Here is a tiny trained network, its code and every weight. The questions are about switching its units off for an input and a class, where a switched-off unit gives its printed mean instead of its output.

import numpy as np


def w(rows, s, z=0):
    codes = np.array(rows[::2]) - 128.0
    scale = np.full(codes.shape[1], s)
    scale[-1] = z or s
    return codes * scale


def f(y):
    return y / 2 * (1 + np.tanh(0.7978845608 * (y + 0.044715 * y**3)))


def log_softmax(a):
    a = a - a.max(-1, keepdims=True)
    return a - np.log(np.exp(a).sum(-1, keepdims=True))


def net(x, mask):
    res = np.array(x, float).reshape(1, 4) / 4 @ E
    y = f(res @ A[0][:, :-1].T + A[0][:, -1])
    res = res + np.where(mask, y, B[0][:, -1]) @ B[0][:, :-1]
    return log_softmax(res[-1] @ U[:, :-1].T + U[:, -1])


A, B = {}, {}
E = w([
[146,112,200,202,207],'x0',
[9,62,182,191,118],'x1',
[134,112,103,110,168],'x2',
[151,94,54,243,81],'x3',
],0.011)
A[0] = w([
[48,146,127,9,127,252],'N0',
[157,163,205,91,182,148],'N1',
[182,98,122,242,189,95],'N2',
[116,137,231,133,215,190],'N3',
[93,102,30,163,79,118],'N4',
[27,92,190,110,161,27],'N5',
[17,75,110,141,121,94],'N6',
],0.016,0.0028)
B[0] = w([
[129,190,180,222,18,247],'N0',
[185,155,192,117,224,224],'N1',
[129,185,180,169,25,245],'N2',
[150,100,98,4,154,255],'N3',
[59,83,35,139,147,242],'N4',
[101,54,50,87,18,233],'N5',
[44,82,178,146,147,233],'N6',
],0.017,0.014)
U = w([
[165,180,137,164,95,254],'0',
[160,107,10,78,70,181],'1',
[85,100,207,136,77,115],'2',
[62,88,126,167,159,11],'3',
[135,116,193,96,167,23],'4',
],0.014,0.0044)

Each question gives the input, the list of numbers given to net, and the class t.
The units are the neurons (one row each of A and B). Each row of codes is followed by its name. A weight is (code - 128) times the scale printed after its matrix; where a second scale follows, it is the last column's (A, B and U).
mask holds one flag per neuron, in row order. A switched-off neuron (its flag False) gives its mean, the last column of its row in B, instead of its output. The means were averaged over made-up inputs and are rounded, as every weight is.
A unit's drop is (log p(t) with every unit on - log p(t) with that unit switched off) / (log p(t) with every unit on - log p(t) with every unit switched off).
The circuit of an input: a set's keep is (log p(t) with only the set's units on - log p(t) with every unit switched off) / (log p(t) with every unit on - log p(t) with every unit switched off). Starting from all 7 units, units are removed one at a time, each time the one whose removal leaves the highest keep (on an exact tie, the one counted first), for as long as the keep stays at least 0.8.
units of the circuit, in order: the units of the circuit, biggest drop first
most important unit: the unit with the biggest drop
top k neurons: the k neurons with the biggest drops, biggest first
drop when u is switched off: that unit's drop, to one decimal
input [7,-5,-5,0], class 4: units of the circuit, in order => [N0; N1]
input [2,0,7,5], class 0: top 4 neurons => [N2; N6; N5; N3]
input [6,-2,1,-4], class 4: units of the circuit, in order => [N1]
input [-5,6,4,2], class 3: units of the circuit, in order => [N6; N4]
input [2,-3,2,2], class 0: units of the circuit, in order => [N6; N5]
input [-1,2,-6,2], class 3: units of the circuit, in order => [N0; N2; N3]
input [8,-3,6,2], class 0: top 2 neurons => [N2; N6]
input [0,0,-5,-6], class 0: units of the circuit, in order => [N0; N6]
input [8,0,-8,-2], class 4: top 2 neurons => [N1; N4]
input [-1,4,8,1], class 3: units of the circuit, in order => [N2; N6]
input [-7,5,4,1], class 3: units of the circuit, in order => [N4; N6]
input [2,6,-1,-5], class 1: top 3 neurons => [N5; N3; N2]
input [3,1,-8,-6], class 1: top 3 neurons => [N5; N3; N6]
input [-2,3,3,8], class 3: most important unit => N4
input [-6,1,7,5], class 3: top 2 neurons => [N5; N3]
input [0,4,-5,7], class 3: top 2 neurons => [N4; N0]
input [3,-7,-8,0], class 4: units of the circuit, in order => [N0; N5]
input [-1,-3,-7,-5], class 0: top 2 neurons => [N0; N6]
input [8,-7,-6,2], class 0: top 2 neurons => [N2; N6]
input [3,7,-4,-4], class 1: units of the circuit, in order => [N5]
input [2,-8,-1,-6], class 4: top 2 neurons => [N1; N2]
input [8,0,2,-4], class 4: top 2 neurons => [N1; N4]
input [2,6,3,-7], class 1: top 3 neurons => [N5; N3; N2]
input [1,1,-1,-7], class 1: top 3 neurons => [N5; N3; N6]
input [1,1,-1,-8], class 1: drop when N4 is switched off => -0.1
input [2,2,-5,-3], class 1: drop when N5 is switched off => 0.2
